[ 11  51 -51 -47   6  -6 -22  22  94 -47  20  19 -42  21   3  59 -50  23
   0  41 -11 -28   9 -25  36  61 -27 -11 -51 -41 -33   2 -71   6 -15]	k_209
[-16  14 -43  -6 -14  25  15   2  -5  -3  26  -4  65  22  46  51 -35 -19
  10  -3   4 -27  -6  20  -7 -20 -39  25 -32  27  17 -25  16  32 -29]	k_169
[-20 -16  -7 -12 -44   6 -26  53  -7  -7 -27  26  54 -22  -1  -9 -56  11
 -42   2  15  67 -11  63 -20 -33  -1  12  -1  -9  76 -56  19  15   4]	k_169
[ 22  38  -9 -26  18 -67 -11 -55  70   8   7  34  40  55  51 -13  10  58
 -16  21  10 -44   2  -7  46  13  21  19  12 -21  -9  16 -56 -28  -2]	k_957
[-22 -13 -10  -9 -46  -6   7  41  13 -21 -31   9  64 -22  -4 -25 -52  -4
 -19   0  22  55 -17  22 -28 -13   2  -1  12  -3  75 -53  12   7   3]	k_348
[ 27  50 -42 -40  14 -18   8   1  98 -27  22  -5 -50  17  21  40 -35  27
  19  53  -9 -54  14 -31  39  81 -64  -3 -24 -47 -48  14 -55   1 -29]	k_571
[ -4  35 -26 -36   1 -68   5 -63  53  31   3  15  10  25  38 -22  45  33
 -28  26  39 -47   4 -27  47   4  37   7  22 -21 -37  21 -60 -41  -2]	k_968
[-26  19 -39  11 -14  24  35 -30   7 -28  32  -5  73  29  20  50 -55 -25
  -6  -7 -26 -31  -6   2 -14  16 -40  12 -29  26   2 -17   3  22 -14]	k_957
[-12  -5  -5 -30 -34  -4  -5  35  32 -34 -14  13  44 -22   5 -11 -27  20
 -30  17  26  59 -21  22  18  10  18   4   0 -34  80 -47  -9  12   9]	k_32
[ -5  46 -50 -52  14 -14  -2   4  96 -32  21  12 -22  34  -8  39 -41  30
   9  45  -2 -31  10 -28  39  53 -38 -24 -62 -55 -25  10 -52   4 -17]	k_53
[-13  28 -52 -19 -25  20  82 -30   5 -35  25 -43  54  24  40  45 -29 -31
  16  -4 -10 -32 -20  -5 -31  10  -8  -3 -30  35 -14 -28  23  21 -15]	k_348
[ 11  38 -19 -13  -5 -43   7 -63  57  10   2  11  40  51  12  -8   3  38
 -17  22   1 -47  10 -10  18  28  -9  -2   2  -8 -33  22 -22 -26  -3]	k_957
[  5  42 -20 -30   1 -54 -15 -46  39  19  -1  42  17  44  32 -18  21  37
 -13  38  22 -37   5  16  31  -8  23  10   0 -10 -22  12 -48 -30  -1]	k_169
[-26 -35 -15 -21 -40 -13  17  51  42 -19 -16 -10  40 -32   3 -13 -32   8
 -33  13  30  36 -10  22  -3   2  -2  -4  19 -14  53 -48  -5 -12  11]	k_561
[-20  -2 -17 -35 -37  -1 -10  55   6   7 -13   7  38 -19   5 -16 -51  25
 -41   9  59  51 -16  37   0 -16   2   6  -5 -25  68 -50  22   0   6]	k_169
[  0  35 -39 -36  11 -20   7  24 103 -51  13  31 -33  22  11  33 -32  28
  -9  24  -4 -49  18 -25  36  59 -69 -11 -53 -34 -34  11 -55   1 -14]	k_561
[ 11  45 -42 -43  34 -15 -12  18 106 -41  23  20 -23  23 -10  46 -40  21
  -1  26  10 -26  22 -30  43  47 -39  -9 -39 -53 -20   7 -54  14 -25]	k_984
[ 18  52 -49 -57  24  -5  -2  27 114 -31  32 -12 -38  20  -9  47 -25  27
   7  43  11 -28  18 -21  50  69 -33 -24 -45 -66 -44  19 -53  21 -25]	k_984
[ 23  26 -16 -32  -2 -47 -20 -37  68  15   0  17  12  43  28  -7  27  46
 -14  33   3 -36   8  -2  38   1  40  22  16 -21 -27  15 -72 -28   4]	k_209
[ 26  62 -54 -33  19   1   3  21 104 -45  15  -7 -33  37  -6  45  -9  34
  35  41  -4 -45  25 -24  41  84 -66 -28 -52 -55 -41  27 -50  17 -39]	k_624
[ 11  20 -15 -21 -10 -61   4 -48  57  31  -4  20  21  25  25 -29  43  33
 -21  33  39 -42  10 -12  46   5  14  11  37 -22 -22  26 -53 -24  -9]	k_968
[-24  33 -41  23 -27  32  41 -12   5 -16  14 -21  61  23  14  33 -23 -23
   2 -18 -10 -37   5 -17 -16   6 -40   8 -52  31  -9 -17  20  16 -18]	k_624
[-33 -13 -19   3 -41   7  15  13   6   2 -17 -12  37 -29   8 -15 -51  -3
  -9  18  -2  40   0  21 -16 -13   1   6  17 -15  57 -55   5 -11   3]	k_571
[ 23  49 -40 -53   8  -8   1  25  98 -18  31   8 -35  31 -10  33 -30  31
   6  47   4 -38   1 -27  45  71 -51 -28 -59 -57 -40  26 -53  17 -14]	k_53
[ 20  26 -34 -56  16 -15 -11  19 104 -32  11  -1 -35  24  -5  38 -32  51
  -4  43 -11 -31   5 -28  37  66 -44 -15 -46 -62 -28  17 -45   8 -27]	k_53
[-46  41 -72 -25   0  11  86 -58   6 -35  40 -33  43  18  37  42 -30 -57
  17  -4   5 -35  -6   0 -11   0  17   7 -25  32 -30 -36   3  20 -17]	k_984
[-42 -22 -12 -10 -39 -11  12  34  20 -27 -26  21  37 -29 -10 -30 -45 -10
 -28   5  16  41 -11  43 -16  -5  -3  -9  14  -5  51 -56 -16  -9  13]	k_561
[ 21  46 -29 -46   2 -56 -10 -41  47  28  -1  34  16  50  29 -16  31  39
  -7  45  30 -47   3  18  41  -3  19   9  19 -19 -31  17 -55 -29  -8]	k_169
[  7  43 -41 -26  20 -13  -4   3 100 -32  16  -2 -37  23   8  39 -52  40
  11  57  -4 -38  29 -30  40  66 -60  -1 -38 -62 -10   8 -48  -5 -17]	k_571
[-15  42 -29   2 -27  24  48 -44 -18 -49  32  -8  34  23  20  43   0 -37
   1   7 -38 -35 -17  -4 -21  19  -6  -2 -52  36 -23 -16  -1  29   2]	k_32
[-27  35 -53 -13 -19  29  42 -23 -22 -14  35 -11  41  21  32  48 -39 -31
   0   8  13 -34 -14  18 -16   2 -23   2 -42  39 -10 -32  30  19  -7]	k_169
[-39 -14 -15   4 -30 -11  -3  17   8   7 -28 -16  31 -35  10 -32 -52  -1
 -12  23   3  50  -4  24 -17 -17  12   9  24 -29  62 -55 -12 -18   0]	k_571
[-38 -15 -24 -10 -47 -12   0  33  16  -5 -25  19  47 -33  -2 -24 -43   1
 -45   3  36  50  -9  23   3 -14   8   9  13 -23  65 -43 -14   7  -5]	k_968
[-22  -5 -18  -8 -66   9  23  41  -3 -15 -29   2  57 -21  -4 -33 -45  -4
 -19   2   4  42 -20  24 -37 -12   5  -8   2   0  62 -54  16   8   2]	k_348
[ 33  60 -42 -40  20 -15  -6  26 110 -43  29  11 -19  47   7  49 -44  44
  10  42  -6 -35  13 -12  53  81 -63 -12 -53 -67 -31  35 -64  32 -28]	k_957
[ 13  33 -30 -21 -20 -33 -15 -44  61  13   0   3  21  42  -1   2   1  33
  -5  36  13 -46  13 -15  17  19  16  -1  -9  -1 -14  10 -37 -34   7]	k_209
[-27 -35 -11 -16 -40 -12  12  56  32 -15 -22  -3  38 -24 -12 -27 -20  13
 -40  18  25  44  -3  33  -6  -7   4   0  24 -26  59 -42 -14 -10  22]	k_561
[-13  24 -55   1 -34  38  49 -22 -16 -20  30 -27  25  21  33  46 -29 -32
  10   3 -42 -42 -12  -1 -32   0  -3   8 -34  38 -28 -27  -1  21 -11]	k_209
[ 32  58 -42 -50   4 -14  16  41 112 -40  27  -9 -27  26  11  45 -29  18
  17  38  12 -31   4 -34  37  72 -54 -26 -50 -49 -48  26 -47  24 -22]	k_348
[ 21  26 -15 -36  -9 -52 -20 -39  50  20  -6  15  11  33  12 -20  30  33
 -19  30  13 -32   2   3  31   5  41  18  31 -13 -29  14 -69 -33  11]	k_209
[ 15  30  -2 -12  -2 -35 -11 -67  65 -11  -1  14  32  43   1  -7  30  40
 -12  37   2 -36  12  -9  32  31   4  -3 -11 -14  -8  20 -27 -21   7]	k_32
[ 13  40 -22 -11  12 -55   2 -62  52  12 -16  20  30  50  24 -27  60  44
   5  31   9 -47  21 -17  34   2  20   4  23 -14 -14  17 -50 -42  -5]	k_624
[-34  12 -43  15 -43  21  46 -18  -5 -11  25  -4  45  -2  11  33 -26 -42
 -13   0   0 -36  -1 -15 -12   9 -42   7 -26  31 -12  -7   0  23 -19]	k_968
[-33  22 -42   3 -11  23  45 -30   9 -20  35 -15  53  15  20  44 -29 -38
  -1 -14 -16 -39   6 -16 -18  -7 -19  18 -34  34 -16 -25  13  25 -22]	k_984
[  7  50 -46 -37  15  -1   3  10  84 -49  24  21 -34  24 -10  37 -35  21
   4  32 -20 -38  20 -14  29  58 -33 -11 -50 -43 -31   4 -51  21 -25]	k_984
[ 35  63 -43 -51  13 -13   8  19 101 -53  31  24 -26  39   9  51 -41  34
   2  41 -13 -31   3   2  53  87 -53 -16 -43 -55 -46  26 -65  32 -20]	k_957
[ 17  21  -4 -18 -12 -53 -32 -28  49  27  -6  15  11  26  16 -16  25  29
 -20  28   7 -36   5 -20  19  -2  30  16  24  -7 -31  11 -60 -39   8]	k_209
[-41  10 -34 -32 -18 -29  23  10  40 -35 -10   7  45 -14 -24 -15 -50 -19
 -13  23  54  53   2  30   3  -8  39  -2  13 -24  57 -49 -19   4   8]	k_984
[-15  37 -54  -7 -32  17  88 -31  -6 -40  27 -27  46  28  34  37 -30 -40
  16   4 -18 -42 -19 -13 -36  12 -10  -7 -38  41 -16 -24  11  14  -7]	k_348
[  4  43 -24 -13 -26 -34  34 -56  47   5  -5  10  32  45  11 -30   8  28
  -1  30  20 -54   7 -28   2  24  -1 -15 -14   8 -19  15  -8 -29   2]	k_348
[ -9  26 -52  -5 -35  23  77 -15  -4 -16  24 -48  55  24  39  32 -20 -32
  23  -1 -13 -43 -18 -17 -34   4 -14  -2 -30  34 -13 -20  21  20 -19]	k_348
[-19 -17 -14 -41 -36 -20   7  30  38   5 -17   6  51 -16 -16 -22 -43  18
 -37   9  45  48 -18   8   4  -6  14  -1  12 -28  60 -41   1  -6   8]	k_53
[-15  18 -43 -17 -21  11  60 -45  -4 -22  29  -8  48  26  19  41 -23 -26
   2   4 -21 -41 -18 -11 -23   6 -11   2 -29  40 -12 -24  12  13  -4]	k_53
[ 21  58 -43 -34   9 -15  10   9 109 -24  23  -2 -44  24  -2  41 -43  22
  15  58   4 -43  24 -28  47  76 -68  -8 -36 -57 -50  25 -57   9 -21]	k_571
[  1  19 -22 -27   5 -56   3 -68  77  23   5   2  40  50   2  -9  17  31
   2  43  23 -46  13 -19  30  11  12  -7   7 -14 -21  20 -33 -37   2]	k_53
[ 20  35 -17 -14 -23 -43  24 -48  54  15  -8  -3  33  42  10 -28  19  25
  -2  27  16 -51   4 -21   5  23   5 -10   1   5 -29  22 -16 -29   2]	k_348
[ 23  50 -39 -34  28 -19 -18  18  98 -54  24  21 -14  42  13  55 -46  39
   4  32 -23 -30  13 -16  38  67 -54  -7 -47 -56 -21  19 -63  20 -25]	k_957
[ 20  59 -59 -66  23  -3 -19  32  90 -29  25   6 -45  31  15  60 -35  42
   8  46  23 -35  11 -11  48  64 -55 -17 -62 -56 -39  16 -39  20 -34]	k_169
[-43 -16 -28 -21 -40   3  13  13  11  -5 -17  14  55 -11 -16 -20 -50   1
 -26  13   2  54 -15  29 -14 -21  21 -16  -2 -21  68 -56  -1  -8  15]	k_53
[  4  37 -24   5 -10 -27   0 -65  44  14 -16  -3  40  42   8  -8  33  43
 -15  16  -1 -48  23 -32   3  12  -3 -14 -15   6 -13   9   5 -48   6]	k_624
[ 22  57 -57 -54  -3   4 -20  33  87 -30  18  -9 -54  23 -16  50 -37  25
   7  44  -8 -37   7 -22  30  74 -43 -21 -53 -50 -51  18 -64  14 -22]	k_209
[-12 -23  -9 -37 -38 -10   4  45  39  -2 -12  -9  50 -12 -12 -13 -43  28
 -27  16  31  51 -17  21   6  -9  19   2   3 -37  67 -40  -3   4   4]	k_53
[-18  10 -15 -35 -31 -15  11  20  39 -42  -7   9  39 -14   4  -7 -25   8
 -18  25  38  57 -18  23  25  13  31  -3  -5 -32  64 -40 -18  13  10]	k_32
[-32  27 -53   5 -39  25  66 -37 -20  -8  25  -4  37   8  15  27 -30 -41
  -5  -8   3 -46 -10 -11 -12   5 -24  -1 -31  34 -16 -15   3  14 -19]	k_968
[ 25  31  -7 -21  14 -55   6 -61  49  14   6  26  30  50  34 -21  28  45
 -12  30  11 -43   3  -4  38  17  11   8  35 -14 -22  21 -41 -24   3]	k_957
[-20  26 -64 -21  -6  22  43 -25  -3 -20  31 -34  39  26  45  65 -31 -28
  13  13 -11 -23 -10  24 -14 -12  -5   1 -39  18 -16 -25   9  17 -21]	k_169
[ 10  64 -47 -22   5   1  -1  11  81 -49   2  14 -28  33  -2  37 -18  38
   6  19 -28 -43  24 -30  22  62 -59 -18 -69 -38 -41  13 -39   7 -31]	k_624
[  5  20 -11 -41   0 -68  -5 -57  70  25   3  27  41  36  28 -17  26  31
  -8  36  20 -37  -5 -11  40  -1  30   8  22 -12 -17  11 -61 -34  -1]	k_53
[  5  30 -21  -5   3 -33  10 -55  65  16 -12 -14  35  41  16 -17  39  42
  -2  21  14 -39  24 -14  28  15   5  -4   3 -13 -29  18 -13 -36  -6]	k_624
[-10   1 -18 -22 -23 -12  12  27  24 -10 -10  17  62   5   9 -14 -51  21
 -34  -1  31  47 -13  28  14 -10  13   9  16 -31  68 -38  -7   5  10]	k_957
[ -6  34 -48  -8  -9  11  50 -35  -2 -37  29  -4  55  27  39  49 -48 -25
  -5  -7 -28 -34 -26   6 -17  24 -17   6 -22  31 -14 -28  -2  22 -12]	k_957
[ 11  41 -46 -34   8  -5 -35  23  79 -46   8  20 -43  20  -9  49 -48  24
   4  42 -15 -28  14 -25  23  56 -40 -10 -45 -39 -19   6 -62   9 -20]	k_209
[-36 -11  -9  -8 -37   3 -10  31   6 -13 -17  24  47 -39 -15 -19 -48 -14
 -31 -12   7  54  -9  26 -23 -20  21   2   7   1  55 -64   5  11  -3]	k_984
[  5  36 -11  -7   2 -32   9 -79  49 -12  10  18  16  50  14  -9  49  34
   1  42  -9 -43  17 -21  29  20  13  -8 -14 -12 -17  25 -32 -21  12]	k_32
[  6  24 -15 -28  -3 -45  15 -71  57  20   6  17  27  43  -1 -25  12  35
  -1  46  27 -47   2 -10  30  25  13 -17   4  -7 -13  13 -25 -35  11]	k_53
